Here is a tiny trained network, its code and every weight. The questions are about switching its units off for an input and a class, where a switched-off unit gives its printed mean instead of its output.

import numpy as np


def w(rows, s, z=0):
    codes = np.array(rows[::2]) - 128.0
    scale = np.full(codes.shape[1], s)
    scale[-1] = z or s
    return codes * scale


def norm(h):
    return h / np.sqrt((h * h).mean(-1, keepdims=True) + 1e-5)


def f(y):
    return np.maximum(y, 0)


def log_softmax(a):
    a = a - a.max(-1, keepdims=True)
    return a - np.log(np.exp(a).sum(-1, keepdims=True))


def net(x, mask):
    res = np.array(x, float).reshape(1, 4) / 4 @ E
    u = 0
    for l in range(3):
        y = f(norm(res) @ A[l][:, :-1].T + A[l][:, -1])
        res = res + np.where(mask[u : u + 5], y, B[l][:, -1]) @ B[l][:, :-1]
        u += 5
    return log_softmax(norm(res)[-1] @ U[:, :-1].T + U[:, -1])


A, B = {}, {}
E = w([
[97,128,36,214,94,175,80,167,120],'x0',
[56,172,60,151,71,113,58,129,29],'x1',
[76,173,31,98,85,1,77,86,200],'x2',
[138,126,205,126,148,139,138,130,14],'x3',
],0.009)
A[0] = w([
[134,128,139,83,132,49,143,119,241,25],'0.n0',
[97,142,82,101,115,47,104,121,59,47],'0.n1',
[87,141,45,113,110,51,100,123,83,75],'0.n2',
[130,132,144,92,125,95,138,122,163,1],'0.n3',
[98,133,2,141,117,101,96,127,150,31],'0.n4',
],0.03,0.0035)
B[0] = w([
[143,57,107,19,224,93,92,114,253,249],'0.n0',
[128,159,144,158,169,137,66,56,48,224],'0.n1',
[143,167,71,149,128,211,66,73,48,245],'0.n2',
[146,85,143,84,171,131,107,139,186,173],'0.n3',
[105,129,136,163,41,56,201,214,183,252],'0.n4',
],0.019,0.026)
A[1] = w([
[204,19,244,133,210,241,217,209,118,199],'1.n0',
[112,104,174,63,144,82,137,144,147,65],'1.n1',
[98,142,91,148,9,99,224,187,173,4],'1.n2',
[88,136,90,200,39,44,153,209,199,14],'1.n3',
[135,123,205,50,86,166,182,130,133,11],'1.n4',
],0.016,0.002)
B[1] = w([
[171,153,170,142,136,136,186,113,54,254],'1.n0',
[152,58,177,83,127,105,30,121,5,174],'1.n1',
[115,137,168,130,64,91,144,244,191,178],'1.n2',
[73,171,178,100,81,115,166,243,214,190],'1.n3',
[143,116,83,152,103,176,165,109,130,154],'1.n4',
],0.013,0.022)
A[2] = w([
[120,36,143,198,158,63,138,82,105,60],'2.n0',
[66,94,150,119,167,120,134,29,146,7],'2.n1',
[150,123,253,84,180,128,156,126,69,206],'2.n2',
[129,123,167,81,203,115,139,96,200,60],'2.n3',
[135,60,147,68,217,155,146,130,208,108],'2.n4',
],0.025,0.002)
B[2] = w([
[157,147,106,97,105,204,186,146,155,153],'2.n0',
[192,173,118,86,101,76,166,202,187,173],'2.n1',
[100,76,171,190,141,159,247,149,152,247],'2.n2',
[90,31,144,49,138,125,77,126,170,218],'2.n3',
[115,44,128,43,229,89,82,44,119,250],'2.n4',
],0.012,0.023)
U = w([
[75,182,127,185,38,55,142,244,198,15],'0',
[143,47,147,29,224,58,91,108,215,210],'1',
[124,217,73,198,127,126,38,57,52,6],'2',
[147,112,203,184,168,139,242,130,101,246],'3',
],0.011,0.0012)

Each question gives the input, the list of numbers given to net, and the class t.
The units are the neurons (one row each of A and B). Each row of codes is followed by its name. A weight is (code - 128) times the scale printed after its matrix; where a second scale follows, it is the last column's (A, B and U).
mask holds one flag per neuron, layer by layer. A switched-off neuron (its flag False) gives its mean, the last column of its row in B, instead of its output. The means were averaged over made-up inputs and are rounded, as every weight is.
A unit's drop is (log p(t) with every unit on - log p(t) with that unit switched off) / (log p(t) with every unit on - log p(t) with every unit switched off).
The circuit of an input: a set's keep is (log p(t) with only the set's units on - log p(t) with every unit switched off) / (log p(t) with every unit on - log p(t) with every unit switched off). Starting from the 12 units with the biggest drops (on a tie, the unit counted first), units are removed one at a time, each time the one whose removal leaves the highest keep (on an exact tie, the one counted first), for as long as the keep stays at least 0.8.
circuit, biggest first: the units of the circuit, biggest drop first
unit that matters most: the unit with the biggest drop
top k neurons: the k neurons with the biggest drops, biggest first
k most important neurons of layer l: the k neurons of layer l with the biggest drops, biggest first
drop when u is switched off: that unit's drop, to one decimal
input [3,6,-1,0], class 2: circuit, biggest first	(0.n2)
input [-8,4,-8,-5], class 3: top 3 neurons	(0.n0; 0.n4; 0.n2)
input [3,-8,-2,5], class 3: top 2 neurons	(0.n0; 0.n4)
input [6,-8,-4,-4], class 3: top 4 neurons	(0.n0; 0.n4; 0.n2; 1.n0)
input [-3,-7,-2,5], class 3: top 3 neurons	(0.n0; 0.n4; 1.n0)
input [7,1,-8,-7], class 0: 2 most important neurons of layer 0	(0.n0; 0.n2)
input [1,5,6,-4], class 2: top 2 neurons	(0.n2; 0.n1)
input [0,5,-7,-7], class 0: top 4 neurons	(0.n0; 0.n2; 0.n1; 0.n3)
input [-7,4,1,1], class 2: top 2 neurons	(0.n1; 0.n0)
input [-1,-3,-2,2], class 3: top 2 neurons	(0.n0; 0.n4)
input [0,6,2,-2], class 2: top 2 neurons	(0.n2; 0.n1)
input [-8,-3,-2,5], class 3: top 4 neurons	(0.n0; 0.n4; 1.n0; 2.n2)
input [5,-3,-6,8], class 3: top 3 neurons	(0.n4; 0.n0; 0.n2)
input [2,4,3,-7], class 0: unit that matters most	0.n4
input [7,8,5,0], class 2: 2 most important neurons of layer 0	(0.n2; 0.n1)
input [6,-5,6,5], class 0: drop when 1.n0 is switched off	0.0
input [5,2,7,-5], class 0: drop when 0.n4 is switched off	1.1
input [8,-2,-1,6], class 3: drop when 0.n0 is switched off	1.0
input [7,4,-2,7], class 2: 2 most important neurons of layer 0	(0.n0; 0.n4)
